Each row has a name. After each piece below comes the name of the row it's from, unless a question asks for something else. Each question is about the rows just above it. Places in a row count from 1.

[-2 -2 -3 -4 -2] = (15)
[32 28 31 29 37] = (14)
[  3 -55  34  13  51] = (69)
Row and place of [29] in the named rows: : (14), 4
Where in the named rows is [3]? : (69), 1

[ -2   2  13  -4  30   0 -25 -11   4]  (44)
[  0 -13  -7 -47   8   5  14  12  17]  (76)
[ -4 -26  -8  -1 -11  10  -8   1  20]  (10)
[  0  31 -54  -2   9   0  16 -15   1]  (107)
[  0 -13 -17 -47 -48   1 -29  21  10]  (106)
[-7] is at row and place : (76), 3
Row and place of [-29] in the named rows: : (106), 7
Row and place of [30] in the named rows: : (44), 5

[ 9 14 15 10  9 -2 17 23 28 -5  2 24  9 19 22 15  2  2 15 18] = (78)
[ 6 13 17 -1 -4 -4 18 18 19 -3 -2 10  8 13 14 13  4  3 13  8] = (50)
[13 -4 25 12 17  7 19 14 36  8  8 36 15 27 30  6  3  3 18 42] = (22)
[ 7 13 10 -2 -3 -6 22 16 12 -8 -3  8 11 13 11 21  7  6 14  6] = (74)
[ 8  9  8  2  1 -3  9 14 11 -8 -4  2  4 13  9  1 11  2  9  8] = (117)
[ 7 19 21 24  2 12 12 19 32 10 25 63 17 28 22 12 22 10 31 20] = (126)
[19 20 20 18 -3  3  8 14 14 -6 39 50  5 29 24  3  3  3 27 11] = (113)
[22 12  9 23 17  1 20 23 19 -5  2  7  6 21 17  8 21  4 12  5] = (2)
[16] is at row and place : (74), 8
[22 12  9 23 17  1 20 23 19 -5  2  7  6 21 17  8 21  4 12  5] is in which row? : (2)
q: [ 9 14 15 10  9 -2 17 23 28 -5  2 24  9 19 22 15  2  2 15 18] : (78)
[19 20 20 18 -3  3  8 14 14 -6 39 50  5 29 24  3  3  3 27 11] is in which row? : (113)

[  8   9   3  13  12  -3  31 -17   2  13  21 -37]  (128)
[  8   9   3  13  12  -3  -6 -17   2  13  11  -2]  (51)
[ 58 -16  19  -4  -2  -6  35  37  30 -13  21  19]  (6)
Where in the named rows is [-16]? : (6), 2
[37] is at row and place : (6), 8
Where in the named rows is [30]? : (6), 9
q: [  8   9   3  13  12  -3  -6 -17   2  13  11  -2] : (51)
Where in the named rows is [-4]? : (6), 4

[-31  -4  -3  -3  18  12  24 -40] : (68)
[-12 -12  61  40   2  -3 -21 -15] : (41)
[  4  49 -34   5  13  -2  -3  37] : (102)
[-23  21 -35  16  43   0 -26 -35] : (95)
[-23  21 -35  16  43   0 -26  14] : (93)
[-31] is at row and place : (68), 1
Row and place of [-4] in the named rows: : (68), 2
[-2] is at row and place : (102), 6

[-11  12  20 -20 -25  27  18 -30   0  16 -15   5  17 -26  -6  31  43 -12
 -47  36  20 -31  20   3 -42  -7  25  30 -49   2  39 -29  19 -12  24 -11
 -24  34 -20  11 -41  14  31 -38  34 -20 -26  18  26 -14 -25   4  19  -6
  -3   8  39 -25] : (103)
[ 11 -21 -11  12  20 -20 -25  27  18 -30   0  16 -15 -48  17 -47 -26  -6
  43 -12 -47  36  20 -31  20  -4   3 -42  25  30 -49   2  19  39 -29 -12
  24 -11  -5 -24  34  11 -16 -14 -11  14  31 -20 -26  18  26 -14 -25   4
  19 -10 -58  -3] : (43)
[-21 -11  12  20 -20 -25  27  18 -30   0  16 -15   5  17 -26  14  -6  43
 -12 -47  36  20 -31  20   3  -7 -42  25  30 -49   2  39  19 -29 -12  24
 -11 -24  -9  34  11 -41  14  24 -24  31 -20 -26  18  26 -14 -25   4  19
  -6  -3  29   8] : (105)
q: [-21 -11  12  20 -20 -25  27  18 -30   0  16 -15   5  17 -26  14  -6  43
 -12 -47  36  20 -31  20   3  -7 -42  25  30 -49   2  39  19 -29 -12  24
 -11 -24  -9  34  11 -41  14  24 -24  31 -20 -26  18  26 -14 -25   4  19
  -6  -3  29   8] : (105)
[-9] is at row and place : (105), 39

[  5 -31 -15  46   5] = (63)
[ 45 -14 -55  23  12] = (62)
[-13  -5  26  -6   5] = (135)
[ 26 -15 -35   7 -20] = (26)
[ 45 -14  22  23  17] = (134)
[-6] is at row and place : (135), 4
Where in the named rows is [-55]? : (62), 3

[ -2   6   0  -8   3   3  12  10  10   6   1  11 -15 -11 -15   3 -15  25
  11 -10 -13   1   6 -17  -6  18  -2   2 -10  -7  -3   7   8  19   6  -6
 -13 -12  -6   1 -15   1 -21 -17 -20  26 -10   2   8  29  10 -13  19   2
 -12  -9 -12  -8] = (37)
[-12  -1   4   4 -15  -6   1 -13  -7  28   7 -24   7  -1   9   5  29 -29
 -19  -3  -3 -10  11  -1  -2  -5   4  -4   3  20  -5 -11 -10 -31   6  11
 -15   9   5   7  37  19   4  16   7 -15   6  -5 -15 -47  13  -2   6  -7
  36   4 -24   5] = (55)
[-14 -11   9  15 -11  -5 -33 -16  -3  16   2  -7  22  -3  11   5  39 -33
 -25  -4  -2 -16   5  10  11 -16   7  17   8  19   0  -5 -18 -23  -4   8
   1  17  10  -3  39  20  10  18  12 -27   6  -2 -24 -53  10   6 -17  -3
  33   3  -7  11] = (123)
[ -5   0   9   7 -12   4 -27 -15  -9  21  -3 -21  25   1  -8  -1  30 -29
 -20  -6   3 -17   2  11   7 -12   2   0  10  26   8 -10 -19 -34  -3   6
  -1  20  16   0  35  15  12  13  15 -24  17  -3 -23 -60   9   9 -11 -12
  37   7 -11  12] = (83)
q: [ -2   6   0  -8   3   3  12  10  10   6   1  11 -15 -11 -15   3 -15  25
  11 -10 -13   1   6 -17  -6  18  -2   2 -10  -7  -3   7   8  19   6  -6
 -13 -12  -6   1 -15   1 -21 -17 -20  26 -10   2   8  29  10 -13  19   2
 -12  -9 -12  -8] : (37)
Row and place of [-25] in the named rows: : (123), 19
The row with [-12  -1   4   4 -15  -6   1 -13  -7  28   7 -24   7  -1   9   5  29 -29
 -19  -3  -3 -10  11  -1  -2  -5   4  -4   3  20  -5 -11 -10 -31   6  11
 -15   9   5   7  37  19   4  16   7 -15   6  -5 -15 -47  13  -2   6  -7
  36   4 -24   5] is : (55)
Where in the named rows is [21]? : (83), 10
[-14 -11   9  15 -11  -5 -33 -16  -3  16   2  -7  22  -3  11   5  39 -33
 -25  -4  -2 -16   5  10  11 -16   7  17   8  19   0  -5 -18 -23  -4   8
   1  17  10  -3  39  20  10  18  12 -27   6  -2 -24 -53  10   6 -17  -3
  33   3  -7  11] is in which row? : (123)

[ -3  -5 -10   5 -16   7   1 -19   9 -12  -6  -7  20 -27   9  40  31   1
  -9  24   8 -27   4  -6  12   0  -8 -24  29 -10   3  19 -43 -11  21 -25]  (7)
[ -2   5   1   8   8 -18 -20  11  -5  25 -34  14   2  39   9  51   6  18
  -8 -10   1  11 -23   8   6  -2  -5 -31  -9  -4  -1  -9  31  -2  29  -2]  (13)
[ -1   7   0   8  18 -14   1  15  -3  32 -42   4  -6  28  26  34   8  39
 -10 -11  -1   3 -36   9   6  -1  -4 -18   6  -3  -2   0  35  -5  37 -13]  (39)
Where in the named rows is [-7]? : (7), 12
[28] is at row and place : (39), 14
[14] is at row and place : (13), 12
Where in the named rows is [-16]? : (7), 5
Where in the named rows is [12]? : (7), 25

[-6 -6  2  7 10 11 -5  6 11  9] = (91)
[  2  11  13 -10  -9  -5   7  18  16  11] = (28)
[-1  0  1  0 -1 -1  0 -6  3  3] = (138)
[-18  32 -13 -49 -39  24  -6   2  10 -35] = (114)
Row and place of [1] in the named rows: : (138), 3
Row and place of [9] in the named rows: : (91), 10
Where in the named rows is [-18]? : (114), 1
[-13] is at row and place : (114), 3

